Below is a small trained network, with its code and all its weights. Each question gives an input and a class and asks what happens when units are switched off, that is, made to give their printed mean instead of their output.

import numpy as np


def w(rows, s, z=0):
    codes = np.array(rows[::2]) - 128.0
    scale = np.full(codes.shape[1], s)
    scale[-1] = z or s
    return codes * scale


def f(y):
    return y / 2 * (1 + np.tanh(0.7978845608 * (y + 0.044715 * y**3)))


def log_softmax(a):
    a = a - a.max(-1, keepdims=True)
    return a - np.log(np.exp(a).sum(-1, keepdims=True))


def net(x, mask):
    res = np.array(x, float).reshape(1, 2) / 4 @ E
    y = f(res @ A[0][:, :-1].T + A[0][:, -1])
    res = res + np.where(mask, y, B[0][:, -1]) @ B[0][:, :-1]
    return log_softmax(res[-1] @ U[:, :-1].T + U[:, -1])


A, B = {}, {}
E = w([
[102,57,45],'x0',
[2,40,180],'x1',
],0.0091)
A[0] = w([
[90,57,64,121],'n1',
[72,190,226,112],'n2',
[152,138,43,91],'n3',
[161,81,254,123],'n4',
[113,121,139,250],'n5',
[73,63,173,71],'n6',
[111,95,138,244],'n7',
[76,94,183,160],'n8',
],0.02,0.011)
B[0] = w([
[68,96,207,218],'n1',
[102,3,174,234],'n2',
[146,66,165,174],'n3',
[84,123,146,212],'n4',
[133,43,53,235],'n5',
[198,114,190,221],'n6',
[98,147,42,238],'n7',
[186,127,116,245],'n8',
],0.043,0.012)
U = w([
[204,138,151,241],'0',
[6,132,180,157],'1',
[80,150,59,95],'2',
[120,176,199,3],'3',
],0.021,0.0052)

Each question gives the input, the list of numbers given to net, and the class t.
The units are the neurons (one row each of A and B). Each row of codes is followed by its name. A weight is (code - 128) times the scale printed after its matrix; where a second scale follows, it is the last column's (A, B and U).
mask holds one flag per neuron, in row order. A switched-off neuron (its flag False) gives its mean, the last column of its row in B, instead of its output. The means were averaged over made-up inputs and are rounded, as every weight is.
A unit's drop is (log p(t) with every unit on - log p(t) with that unit switched off) / (log p(t) with every unit on - log p(t) with every unit switched off).
The circuit of an input: a set's keep is (log p(t) with only the set's units on - log p(t) with every unit switched off) / (log p(t) with every unit on - log p(t) with every unit switched off). Starting from all 8 units, units are removed one at a time, each time the one whose removal leaves the highest keep (on an exact tie, the one counted first), for as long as the keep stays at least 0.8.
circuit, biggest first: the units of the circuit, biggest drop first
most important unit: the unit with the biggest drop
top k neurons: the k neurons with the biggest drops, biggest first
drop of u: that unit's drop, to one decimal
input [3,-2], class 2: circuit, biggest first : n2, n6
input [-2,3], class 2: circuit, biggest first : n1, n7
input [3,0], class 2: top 2 neurons : n2, n4
input [-4,8], class 0: most important unit : n8
input [7,7], class 0: top 3 neurons : n6, n8, n4
input [2,-2], class 2: top 2 neurons : n6, n1
input [-3,1], class 2: circuit, biggest first : n1, n6
input [-3,-1], class 2: top 3 neurons : n1, n6, n2
input [-5,5], class 0: top 3 neurons : n8, n1, n6
input [-3,-3], class 2: circuit, biggest first : n6, n1
input [0,-3], class 2: top 3 neurons : n6, n8, n1
input [1,3], class 2: top 2 neurons : n7, n3
input [1,-3], class 2: top 3 neurons : n6, n8, n1
input [-5,-4], class 1: circuit, biggest first : n8
input [-3,5], class 0: top 2 neurons : n8, n6
input [2,-1], class 2: top 2 neurons : n2, n6
input [-1,3], class 2: top 2 neurons : n7, n3
input [6,7], class 0: top 2 neurons : n6, n8
input [-7,-6], class 1: top 2 neurons : n8, n6
input [5,8], class 0: drop of n6 : 1.8
input [0,8], class 0: drop of n8 : 1.2
input [-8,-2], class 1: drop of n4 : 0.0
input [-2,8], class 0: drop of n6 : 1.2
